Below are the code and all the weights of a small trained network. Each question names an input and a class and asks about switching units off, where a switched-off unit gives its printed mean instead of its output.

import numpy as np


def w(rows, s, z=0):
    codes = np.array(rows[::2]) - 128.0
    scale = np.full(codes.shape[1], s)
    scale[-1] = z or s
    return codes * scale


def norm(h):
    return h / np.sqrt((h * h).mean(-1, keepdims=True) + 1e-5)


def f(y):
    return np.maximum(y, 0)


def log_softmax(a):
    a = a - a.max(-1, keepdims=True)
    return a - np.log(np.exp(a).sum(-1, keepdims=True))


def net(x, mask):
    res = np.array(x, float).reshape(1, 4) / 4 @ E
    u = 0
    for l in range(2):
        y = f(norm(res) @ A[l][:, :-1].T + A[l][:, -1])
        res = res + np.where(mask[u : u + 13], y, B[l][:, -1]) @ B[l][:, :-1]
        u += 13
    return log_softmax(norm(res)[-1] @ U[:, :-1].T + U[:, -1])


A, B = {}, {}
E = w([
[128,110,1,81,152],'x0',
[115,38,155,94,109],'x1',
[129,127,128,127,127],'x2',
[148,87,85,245,88],'x3',
],0.0007)
A[0] = w([
[171,124,164,207,56,93],'L0N1',
[116,82,50,205,124,42],'L0N2',
[158,148,133,129,133,94],'L0N3',
[166,143,101,52,116,112],'L0N4',
[156,98,155,155,89,1],'L0N5',
[165,228,109,157,160,209],'L0N6',
[106,176,224,146,127,96],'L0N7',
[154,68,144,100,103,144],'L0N8',
[171,128,135,130,133,86],'L0N9',
[203,128,74,65,107,134],'L0N10',
[104,86,78,202,139,64],'L0N11',
[107,147,249,144,133,133],'L0N12',
[83,158,193,68,192,145],'L0N13',
],0.0017,0.00096)
B[0] = w([
[9,105,174,171,194,207],'L0N1',
[211,177,117,59,21,188],'L0N2',
[101,118,131,110,104,134],'L0N3',
[66,115,172,153,178,176],'L0N4',
[58,103,128,159,85,139],'L0N5',
[93,234,125,153,133,242],'L0N6',
[201,126,22,99,68,219],'L0N7',
[93,81,182,106,143,182],'L0N8',
[101,133,121,119,104,128],'L0N9',
[84,164,188,59,175,187],'L0N10',
[197,153,123,86,26,176],'L0N11',
[214,130,28,90,19,251],'L0N12',
[198,116,37,111,59,235],'L0N13',
],0.0015,0.0012)
A[1] = w([
[171,205,107,81,119,122],'L1N1',
[12,136,140,100,243,133],'L1N2',
[105,132,71,214,140,167],'L1N3',
[177,199,113,167,185,64],'L1N4',
[138,178,189,75,138,117],'L1N5',
[134,122,174,217,96,172],'L1N6',
[170,166,92,75,136,178],'L1N7',
[105,7,204,121,108,90],'L1N8',
[113,75,86,49,118,255],'L1N9',
[171,35,115,71,119,101],'L1N10',
[2,129,138,97,237,131],'L1N11',
[125,102,57,131,155,131],'L1N12',
[134,49,138,95,118,174],'L1N13',
],0.0027,0.0013)
B[1] = w([
[120,126,86,166,126,214],'L1N1',
[160,91,104,106,190,171],'L1N2',
[128,150,178,90,122,185],'L1N3',
[153,53,168,84,116,167],'L1N4',
[148,110,87,164,87,168],'L1N5',
[86,131,127,99,206,196],'L1N6',
[99,107,103,172,113,222],'L1N7',
[112,132,3,170,116,193],'L1N8',
[134,162,175,146,129,251],'L1N9',
[152,146,214,86,120,198],'L1N10',
[162,111,113,120,201,171],'L1N11',
[155,146,145,125,54,161],'L1N12',
[119,86,187,107,114,197],'L1N13',
],0.0033,0.0023)
U = w([
[186,234,22,217,29,196],'0',
[202,69,241,70,2,254],'1',
[198,141,11,114,255,121],'2',
[205,40,217,23,239,12],'3',
[53,242,252,192,223,70],'4',
[11,14,109,217,136,52],'5',
],0.0087,0.0014)

Each question gives the input, the list of numbers given to net, and the class t.
The units are the neurons (one row each of A and B). Each row of codes is followed by its name. A weight is (code - 128) times the scale printed after its matrix; where a second scale follows, it is the last column's (A, B and U).
mask holds one flag per neuron, layer by layer. A switched-off neuron (its flag False) gives its mean, the last column of its row in B, instead of its output. The means were averaged over made-up inputs and are rounded, as every weight is.
A unit's drop is (log p(t) with every unit on - log p(t) with that unit switched off) / (log p(t) with every unit on - log p(t) with every unit switched off).
The circuit of an input: a set's keep is (log p(t) with only the set's units on - log p(t) with every unit switched off) / (log p(t) with every unit on - log p(t) with every unit switched off). Starting from the 12 units with the biggest drops (on a tie, the unit counted first), units are removed one at a time, each time the one whose removal leaves the highest keep (on an exact tie, the one counted first), for as long as the keep stays at least 0.8.
circuit, biggest first: the units of the circuit, biggest drop first
most important unit: the unit with the biggest drop
top k neurons: the k neurons with the biggest drops, biggest first
k most important neurons of layer l: the k neurons of layer l with the biggest drops, biggest first
drop when u is switched off: that unit's drop, to one decimal
input [0,2,4,1], class 5: top neuron : L0N12
input [-7,6,6,6], class 5: circuit, biggest first : L1N8, L1N6
input [-6,2,-5,7], class 5: circuit, biggest first : L1N6, L1N9
input [8,8,-6,-1], class 3: 2 most important neurons of layer 1 : L1N11, L1N2
input [-5,-2,-2,7], class 4: circuit, biggest first : L1N6, L1N3
input [-5,7,1,6], class 5: circuit, biggest first : L1N8, L1N6
input [-8,3,-2,5], class 5: top 2 neurons : L1N8, L1N6
input [5,7,6,0], class 3: 3 most important neurons of layer 1 : L1N11, L1N2, L1N8
input [-5,7,0,4], class 5: top 2 neurons : L1N8, L1N6
input [-4,0,-8,6], class 4: top 3 neurons : L1N6, L1N3, L1N7
input [-7,-3,-3,0], class 0: circuit, biggest first : L0N12, L1N10
input [-2,3,-2,1], class 5: 2 most important neurons of layer 0 : L0N1, L0N13
input [-5,5,2,5], class 5: 2 most important neurons of layer 1 : L1N8, L1N6
input [-1,-5,4,-7], class 0: most important unit : L0N13
input [0,-1,-4,4], class 4: top 2 neurons : L0N1, L0N12
input [7,7,0,-2], class 3: drop when L1N2 is switched off : 0.1
input [-5,2,-3,5], class 5: drop when L1N2 is switched off : 0.0
input [-5,4,6,6], class 5: drop when L1N6 is switched off : 0.2
input [-3,2,-1,3], class 5: 2 most important neurons of layer 1 : L1N8, L1N6
input [3,6,-2,8], class 1: most important neuron of layer 0 : L0N2
